[[ 13   5  18 -17  -3  -4  12   0 -17  16]
 [ -6 -15  11  13 -23  -4  -3  32   5  -2]
 [  0  15  47  33  10  17   6  19  27 -29]
 [ -1  14  15  36  17  19 -12  21  48   2]
 [-17 -43 -13 -27 -52 -32  13   3 -61 -32]
 [ 14 -10 -20 -20  -8  -5 -24   5 -12  60]
 [  9  31  36  61  30  35 -21  48  91  29]]
->
[[ 13   5  18 -17  -3  -4  12   0 -17  16]
 [  0  15  47  33  10  17   6  19  27 -29]
 [-17 -43 -13 -27 -52 -32  13   3 -61 -32]
 [  9  31  36  61  30  35 -21  48  91  29]]

[[-61  18]
 [ 93 -30]
 [ 89 -25]
 [-16  29]]
->
[[-61  18]
 [ 89 -25]]

[[46 75 65]
 [25 85 76]
 [48 74 63]
 [64 66 55]
 [25 85 76]]
->
[[46 75 65]
 [48 74 63]
 [25 85 76]]

[[-22  63  34  85 -31  29 -43  42]
 [-15  76  -8  89 -28  18 -43  31]
 [-29  65  41  79 -32  38 -37  63]
 [-29  51  43  82 -29  66 -37  38]
 [-15  42  16  78 -32  41 -71  16]
 [ -3   9   0  20  10 -39  18  14]]
->
[[-22  63  34  85 -31  29 -43  42]
 [-29  65  41  79 -32  38 -37  63]
 [-15  42  16  78 -32  41 -71  16]]

[[  3  -3 -26 -33  12  37 -35 -34 -17  27 -43  53  62]
 [ 94  32  63  29 -69 -69  24  64 -67  35  36  25  49]
 [-38 -53  11 -49 -99  16  -1  16  -9  13 -18 -44 -17]]
->
[[  3  -3 -26 -33  12  37 -35 -34 -17  27 -43  53  62]
 [-38 -53  11 -49 -99  16  -1  16  -9  13 -18 -44 -17]]

[[-15  -9  63 -37]
 [  2 -21  33 -42]
 [ -7  16 -15  51]
 [-33   4  73 -31]
 [ -1 -20  29 -47]
 [ -5  23 -18  59]
 [-40   3  66 -28]
 [  0 -13  29 -55]
 [ -4  35 -19  53]
 [-35   9  75 -22]
 [ -6 -14  19 -55]
 [ -6  23 -21  50]]
->
[[-15  -9  63 -37]
 [ -7  16 -15  51]
 [ -1 -20  29 -47]
 [-40   3  66 -28]
 [ -4  35 -19  53]
 [ -6 -14  19 -55]]

[[-56 -89]
 [-11  33]
 [  6 -15]
 [  5 -22]
 [-15  36]
 [  6 -14]
 [  8  -6]
 [  3 -25]
 [  6 -19]]
->
[[-56 -89]
 [  6 -15]
 [-15  36]
 [  8  -6]
 [  6 -19]]
